Below is a small trained network, with its code and all its weights. Each question gives an input and a target symbol and asks what happens when units are switched off, that is, made to give their printed mean instead of their output.

import numpy as np


def w(rows, s, z=0):
    codes = np.array(rows[::2]) - 128.0
    scale = np.full(codes.shape[1], s)
    scale[-1] = z or s
    return codes * scale


def norm(h):
    return h / np.sqrt((h * h).mean(-1, keepdims=True) + 1e-5)


def softmax(a):
    e = np.exp(a - a.max(-1, keepdims=True))
    return e / e.sum(-1, keepdims=True)


def log_softmax(a):
    a = a - a.max(-1, keepdims=True)
    return a - np.log(np.exp(a).sum(-1, keepdims=True))


def net(x, mask):
    ids = ['ΘΛΣΩαβδεζημπτφ'.index(c) for c in x.split()]
    T = len(ids)
    res = E[ids] + P[:T]
    u = 0
    for l in range(3):
        r = norm(res)
        for j in range(2):
            rows = slice(2 * j, 2 * j + 2)
            q, k, v = (r @ M[l][rows].T for M in (Q, K, V))
            z = softmax(np.where(np.tri(T) > 0, q @ k.T / 2**0.5, -1e9)) @ v
            o = O[l][rows]
            res = res + np.where(mask[u + j], z, o[:, -1]) @ o[:, :-1]
        u += 2
    return log_softmax(norm(res)[-1] @ U[:, :-1].T + U[:, -1])


Q, K, V, O = {}, {}, {}, {}
E = w([
[192,134,74,175,126,181,166,89,128,52,174,154],'Θ',
[142,191,173,104,140,238,180,176,98,57,87,86],'Λ',
[176,99,73,87,136,165,115,101,96,97,115,119],'Σ',
[213,194,110,208,153,133,141,115,67,133,56,2],'Ω',
[187,71,96,183,108,151,148,99,146,80,156,88],'α',
[131,102,135,212,81,165,216,148,179,88,193,216],'β',
[176,79,103,143,161,130,141,118,96,60,225,131],'δ',
[190,131,111,172,78,118,244,140,109,168,217,62],'ε',
[138,164,100,135,92,159,129,62,194,136,22,216],'ζ',
[175,129,113,171,135,127,143,61,71,81,153,166],'η',
[164,95,110,136,141,161,122,84,165,76,211,170],'μ',
[172,60,104,178,76,158,159,221,79,101,91,107],'π',
[148,212,126,88,7,135,186,74,166,162,81,96],'τ',
[145,78,85,83,130,164,140,138,117,34,209,202],'φ',
],0.0073)
P = w([
[61,153,75,161,4,194,57,63,96,126,154,129],'0',
[216,15,239,153,144,145,155,68,74,121,143,134],'1',
[181,80,83,148,95,84,103,145,140,71,161,114],'2',
[41,109,108,109,135,132,147,74,129,124,123,103],'3',
[210,143,254,134,153,169,107,100,137,123,131,173],'4',
[197,136,83,136,118,133,125,140,141,116,130,167],'5',
[32,121,77,81,179,170,203,56,153,103,166,102],'6',
],0.0089)
Q[0] = w([
[97,134,34,129,132,44,99,185,140,129,104,143],'0.h0',
[177,62,194,183,134,89,146,148,207,128,121,137],'0.h0',
[73,115,119,168,188,125,76,194,108,123,104,102],'0.h1',
[39,119,255,73,155,90,107,78,108,165,138,116],'0.h1',
],0.0067)
K[0] = w([
[171,117,167,103,122,74,69,184,134,189,113,163],'0.h0',
[139,105,113,172,87,101,187,123,166,92,147,134],'0.h0',
[127,97,110,145,155,144,76,160,2,99,100,126],'0.h1',
[118,91,106,89,111,150,75,28,111,83,177,111],'0.h1',
],0.0074)
V[0] = w([
[137,24,144,183,68,74,166,201,201,179,173,2],'0.h0',
[79,173,38,175,222,211,148,119,202,122,150,37],'0.h0',
[228,91,111,167,211,136,21,134,69,7,76,87],'0.h1',
[191,112,150,136,155,135,138,169,139,119,88,227],'0.h1',
],0.0037)
O[0] = w([
[187,153,52,47,161,142,137,129,87,205,86,236,46],'0.h0',
[75,20,1,172,210,182,141,166,93,253,88,123,162],'0.h0',
[65,209,200,59,67,65,143,27,92,210,178,188,254],'0.h1',
[83,175,150,40,94,38,78,171,103,158,43,135,139],'0.h1',
],0.0053,0.0027)
Q[1] = w([
[214,165,129,100,44,148,208,24,69,76,155,185],'1.h0',
[84,32,234,146,200,250,216,57,134,115,76,102],'1.h0',
[152,148,13,126,10,2,62,170,153,113,172,191],'1.h1',
[220,142,173,116,143,179,144,98,75,57,131,193],'1.h1',
],0.0057)
K[1] = w([
[102,218,118,91,187,146,201,210,173,181,87,89],'1.h0',
[77,105,88,73,181,176,102,44,144,111,183,109],'1.h0',
[173,207,157,140,104,93,154,255,157,161,54,164],'1.h1',
[52,62,111,131,134,164,188,152,158,130,83,122],'1.h1',
],0.0071)
V[1] = w([
[110,41,155,137,107,120,98,143,131,121,163,255],'1.h0',
[189,83,89,211,131,32,55,91,127,178,128,120],'1.h0',
[142,126,152,195,51,91,204,174,6,135,100,100],'1.h1',
[107,129,110,35,96,143,72,112,98,188,110,47],'1.h1',
],0.0059)
O[1] = w([
[139,137,151,254,128,97,133,180,100,120,51,141,249],'1.h0',
[161,155,143,145,137,190,67,140,132,206,165,181,16],'1.h0',
[90,196,123,110,200,191,110,143,83,62,73,143,230],'1.h1',
[154,72,165,126,46,129,103,91,47,73,124,175,6],'1.h1',
],0.0091,0.0016)
Q[2] = w([
[254,160,153,122,121,104,110,147,125,60,126,150],'2.h0',
[126,159,173,142,103,58,188,152,122,122,164,164],'2.h0',
[69,130,83,71,206,208,103,162,119,127,118,51],'2.h1',
[218,100,248,128,167,203,215,93,165,112,102,134],'2.h1',
],0.0059)
K[2] = w([
[171,165,213,71,164,77,193,106,134,163,108,177],'2.h0',
[112,183,100,115,133,93,171,119,146,168,89,109],'2.h0',
[187,113,145,113,140,183,146,187,83,107,211,46],'2.h1',
[2,119,7,109,157,105,178,111,139,134,186,68],'2.h1',
],0.0074)
V[2] = w([
[38,217,54,152,41,210,119,164,130,92,130,148],'2.h0',
[119,111,38,253,35,229,125,69,117,76,163,150],'2.h0',
[151,137,214,210,186,103,73,3,152,173,123,117],'2.h1',
[183,151,159,133,172,87,180,175,29,139,238,84],'2.h1',
],0.0053)
O[2] = w([
[113,84,117,174,153,131,97,75,62,87,147,76,159],'2.h0',
[63,96,80,135,87,136,122,142,76,123,116,38,255],'2.h0',
[131,69,124,108,204,121,82,64,158,114,138,123,147],'2.h1',
[126,64,207,139,121,193,246,139,91,157,128,95,121],'2.h1',
],0.011,0.012)
U = w([
[83,114,66,206,111,189,83,122,91,108,137,59,163],'Θ',
[53,103,132,32,137,48,205,97,120,66,89,88,154],'Λ',
[167,98,205,94,2,121,64,98,116,109,146,144,46],'Σ',
[99,178,161,32,154,193,85,89,96,165,225,147,161],'Ω',
[200,63,75,153,140,166,67,132,87,193,104,190,95],'α',
[151,147,79,197,218,119,132,230,184,141,52,95,99],'β',
[153,52,209,166,151,150,204,109,115,185,103,178,107],'δ',
[178,144,70,124,141,240,197,185,115,164,143,161,114],'ε',
[141,161,70,127,147,28,53,103,198,110,134,155,252],'ζ',
[140,127,245,170,214,149,68,62,168,82,131,123,106],'η',
[194,36,131,162,142,65,100,128,190,165,126,102,53],'μ',
[115,218,164,145,157,140,113,148,47,78,75,201,204],'π',
[205,164,71,72,85,204,108,171,193,63,141,97,87],'τ',
[93,180,220,191,30,51,170,182,167,128,127,108,145],'φ',
],0.0076,0.002)

Each question gives the input, a string of symbols that net reads in full, and the target symbol t.
The units are the heads (2 rows each of Q, K, V and O). Each row of codes is followed by its name. A weight is (code - 128) times the scale printed after its matrix; where a second scale follows, it is the last column's (O and U).
mask holds one flag per head, layer by layer. A switched-off head (its flag False) gives its mean, the last column of its rows in O, instead of its output. The means were averaged over made-up inputs and are rounded, as every weight is.
A unit's drop is (log p(t) with every unit on - log p(t) with that unit switched off) / (log p(t) with every unit on - log p(t) with every unit switched off).
The circuit of an input: a set's keep is (log p(t) with only the set's units on - log p(t) with every unit switched off) / (log p(t) with every unit on - log p(t) with every unit switched off). Starting from all 6 units, units are removed one at a time, each time the one whose removal leaves the highest keep (on an exact tie, the one counted first), for as long as the keep stays at least 0.8.
circuit, biggest first: the units of the circuit, biggest drop first
unit that matters most: the unit with the biggest drop
which heads matter: for each layer, one digit per head in row order, 1 if its drop is at least 0.15 and else 0, layers parted by /
input Ω φ φ Σ ε, target Σ: which heads matter => 00 / 01 / 10
input Σ η δ Σ Σ, target Σ: circuit, biggest first => 1.h1
input Θ Σ η μ β, target μ: circuit, biggest first => 1.h1, 2.h1
input Ω φ φ, target Ω: circuit, biggest first => 1.h0, 2.h0
input μ Σ μ, target μ: circuit, biggest first => 2.h1, 1.h0, 2.h0, 0.h1
input Ω δ η η Σ η, target Ω: circuit, biggest first => 1.h0, 2.h0
input μ Ω φ β Ω α, target Ω: circuit, biggest first => 1.h0, 0.h1
input η ε ζ η δ, target η: circuit, biggest first => 2.h0, 0.h0
input β ε φ, target ε: which heads matter => 10 / 01 / 11
input μ Ω φ Ω π β, target β: which heads matter => 01 / 01 / 00
input α δ Λ δ ζ, target δ: which heads matter => 00 / 00 / 11
input Θ ζ α, target ζ: which heads matter => 00 / 00 / 11
input Λ Σ η, target Λ: which heads matter => 00 / 10 / 00
input ζ Θ Σ ζ φ, target ζ: circuit, biggest first => 2.h1
input β φ φ φ Ω Σ, target Ω: which heads matter => 00 / 10 / 00
input δ ζ Θ μ ζ ζ, target ζ: which heads matter => 00 / 00 / 01
input φ β Ω Λ π, target Λ: which heads matter => 00 / 10 / 00
input φ π π Θ β Θ, target β: circuit, biggest first => 1.h1, 2.h0, 0.h1
input Σ μ δ η φ φ, target φ: circuit, biggest first => 0.h1, 1.h0, 2.h0, 1.h1
input ε β μ, target β: unit that matters most => 1.h1
input π μ η, target π: circuit, biggest first => 1.h1, 2.h0
input ε δ Σ, target ε: which heads matter => 01 / 00 / 11
